Below are the code and all the weights of a small trained network. Each question names an input and a target symbol and asks about switching units off, where a switched-off unit gives its printed mean instead of its output.

import numpy as np


def w(rows, s, z=0):
    codes = np.array(rows[::2]) - 128.0
    scale = np.full(codes.shape[1], s)
    scale[-1] = z or s
    return codes * scale


def f(y):
    return y / 2 * (1 + np.tanh(0.7978845608 * (y + 0.044715 * y**3)))


def softmax(a):
    e = np.exp(a - a.max(-1, keepdims=True))
    return e / e.sum(-1, keepdims=True)


def log_softmax(a):
    a = a - a.max(-1, keepdims=True)
    return a - np.log(np.exp(a).sum(-1, keepdims=True))


def net(x, mask):
    ids = ['βγεηλμτ'.index(c) for c in x.split()]
    T = len(ids)
    res = E[ids] + P[:T]
    u = 0
    for l in range(2):
        r = res
        for j in range(2):
            rows = slice(2 * j, 2 * j + 2)
            q, k, v = (r @ M[l][rows].T for M in (Q, K, V))
            z = softmax(np.where(np.tri(T) > 0, q @ k.T / 2**0.5, -1e9)) @ v
            o = O[l][rows]
            res = res + np.where(mask[u + j], z, o[:, -1]) @ o[:, :-1]
        u += 2
        y = f(res @ A[l][:, :-1].T + A[l][:, -1])
        res = res + np.where(mask[u : u + 8], y, B[l][:, -1]) @ B[l][:, :-1]
        u += 8
    return log_softmax(res[-1] @ U[:, :-1].T + U[:, -1])


Q, K, V, O, A, B = {}, {}, {}, {}, {}, {}
E = w([
[96,163,168,88],'β',
[109,63,158,87],'γ',
[98,157,85,82],'ε',
[199,84,215,88],'η',
[146,254,128,124],'λ',
[154,98,47,153],'μ',
[192,64,95,175],'τ',
],0.011)
P = w([
[3,48,103,133],'0',
[140,112,81,148],'1',
[153,126,88,196],'2',
[222,113,194,133],'3',
[218,133,188,168],'4',
[188,112,149,124],'5',
[187,140,136,104],'6',
[192,184,100,95],'7',
[186,132,177,124],'8',
[179,121,198,130],'9',
],0.0037)
Q[0] = w([
[155,66,75,120],'L0H0',
[49,122,34,52],'L0H0',
[191,201,57,58],'L0H1',
[4,92,203,26],'L0H1',
],0.0043)
K[0] = w([
[126,188,148,57],'L0H0',
[8,203,50,99],'L0H0',
[254,87,141,139],'L0H1',
[84,201,87,158],'L0H1',
],0.0054)
V[0] = w([
[233,186,226,49],'L0H0',
[252,200,115,246],'L0H0',
[208,86,137,106],'L0H1',
[202,110,254,126],'L0H1',
],0.0066)
O[0] = w([
[187,107,132,38,214],'L0H0',
[140,167,2,64,176],'L0H0',
[199,92,117,117,248],'L0H1',
[234,110,174,35,230],'L0H1',
],0.0092,0.0015)
A[0] = w([
[57,119,77,255,254],'L0N0',
[74,215,102,87,176],'L0N1',
[88,166,175,65,166],'L0N2',
[64,144,79,78,197],'L0N3',
[35,217,101,165,196],'L0N4',
[115,74,222,36,93],'L0N5',
[132,54,156,108,188],'L0N6',
[120,198,174,110,113],'L0N7',
],0.006,0.0043)
B[0] = w([
[113,116,90,254,221],'L0N0',
[143,192,218,122,164],'L0N1',
[155,234,242,153,180],'L0N2',
[176,137,150,165,167],'L0N3',
[125,200,171,189,163],'L0N4',
[98,128,194,181,214],'L0N5',
[191,73,153,166,251],'L0N6',
[72,227,126,151,128],'L0N7',
],0.0056,0.0026)
Q[1] = w([
[40,127,64,255],'L1H0',
[204,110,103,159],'L1H0',
[197,83,189,34],'L1H1',
[186,122,117,37],'L1H1',
],0.0086)
K[1] = w([
[100,94,240,251],'L1H0',
[125,173,211,2],'L1H0',
[151,180,22,113],'L1H1',
[215,178,41,17],'L1H1',
],0.0052)
V[1] = w([
[55,255,118,187],'L1H0',
[52,212,252,76],'L1H0',
[83,72,236,111],'L1H1',
[97,28,159,187],'L1H1',
],0.0073)
O[1] = w([
[2,154,143,127,28],'L1H0',
[64,53,193,67,170],'L1H0',
[162,80,226,120,46],'L1H1',
[177,103,174,200,254],'L1H1',
],0.0088,0.0012)
A[1] = w([
[149,166,153,191,209],'L1N0',
[172,156,175,94,178],'L1N1',
[27,210,103,169,180],'L1N2',
[184,135,101,185,73],'L1N3',
[164,24,41,132,254],'L1N4',
[143,3,55,140,229],'L1N5',
[156,154,39,104,88],'L1N6',
[13,32,125,119,242],'L1N7',
],0.0064,0.0025)
B[1] = w([
[145,71,2,200,183],'L1N0',
[124,64,131,129,198],'L1N1',
[68,38,77,130,201],'L1N2',
[96,140,84,79,193],'L1N3',
[144,203,151,128,254],'L1N4',
[138,248,162,99,236],'L1N5',
[129,135,209,148,177],'L1N6',
[13,243,163,119,200],'L1N7',
],0.0062,0.0067)
U = w([
[138,67,161,169,135],'β',
[141,161,61,161,251],'γ',
[104,76,55,156,114],'ε',
[100,186,195,139,91],'η',
[185,158,79,63,88],'λ',
[81,130,126,168,59],'μ',
[55,108,63,3,138],'τ',
],0.0068,0.0032)

Each question gives the input, a string of symbols that net reads in full, and the target symbol t.
The units are the heads (2 rows each of Q, K, V and O) and the neurons (one row each of A and B). Each row of codes is followed by its name. A weight is (code - 128) times the scale printed after its matrix; where a second scale follows, it is the last column's (O, A, B and U).
mask holds one flag per unit, layer by layer, with each layer's heads first. A switched-off unit (its flag False) gives its mean, the last column of its rows in O or B, instead of its output. The means were averaged over made-up inputs and are rounded, as every weight is.
A unit's drop is (log p(t) with every unit on - log p(t) with that unit switched off) / (log p(t) with every unit on - log p(t) with every unit switched off).
The circuit of an input: a set's keep is (log p(t) with only the set's units on - log p(t) with every unit switched off) / (log p(t) with every unit on - log p(t) with every unit switched off). Starting from the 12 units with the biggest drops (on a tie, the unit counted first), units are removed one at a time, each time the one whose removal leaves the highest keep (on an exact tie, the one counted first), for as long as the keep stays at least 0.8.
units of the circuit, in order: the units of the circuit, biggest drop first
k most important neurons: the k neurons with the biggest drops, biggest first
k most important neurons of layer l: the k neurons of layer l with the biggest drops, biggest first
drop of u: that unit's drop, to one decimal
input η γ τ μ τ ε τ τ μ μ, target λ: most important neuron => L1N5
input η β ε λ τ ε μ λ λ γ, target τ: units of the circuit, in order => L1H1; L0H0
input μ η η η β β τ μ λ, target λ: units of the circuit, in order => L1H0; L0H1; L0H0
input ε γ μ, target μ: 2 most important neurons of layer 0 => L0N4; L0N0
input λ τ β, target τ: 2 most important neurons => L1N2; L0N4
input λ ε μ, target μ: 4 most important neurons => L0N0; L1N7; L0N1; L0N4
input γ γ τ, target β: units of the circuit, in order => L0H0; L1H1
input η τ τ β, target λ: units of the circuit, in order => L1H0; L0H1
input η λ τ τ τ μ η τ η, target λ: units of the circuit, in order => L1H0; L0H0; L0H1
input ε τ γ, target μ: 2 most important neurons of layer 1 => L1N7; L1N2
input ε β τ, target μ: 3 most important neurons => L0N0; L1N7; L0N4
input β ε γ β μ τ, target η: 3 most important neurons => L1N7; L0N2; L1N5
input μ τ τ, target ε: 2 most important neurons => L1N2; L0N0
input η β η η, target β: 2 most important neurons => L0N5; L1N1
input ε γ β, target μ: most important neuron => L0N0
input ε τ λ, target μ: 3 most important neurons => L0N4; L0N0; L1N2
input μ τ γ, target ε: 2 most important neurons => L0N0; L1N2
input β β μ, target η: 2 most important neurons => L1N7; L0N2
input τ τ ε τ τ τ β, target γ: drop of L1N0 => 0.1
input ε η τ μ β η η τ λ, target λ: drop of L1N1 => 0.0
input γ μ ε, target β: drop of L0H0 => 0.8
input λ λ λ η, target τ: drop of L0N5 => 0.4
input μ ε β ε, target μ: most important neuron => L0N4
input λ τ τ η, target λ: 2 most important neurons => L0N0; L0N4
input β τ η τ τ η λ β λ, target τ: 2 most important neurons of layer 1 => L1N4; L1N5
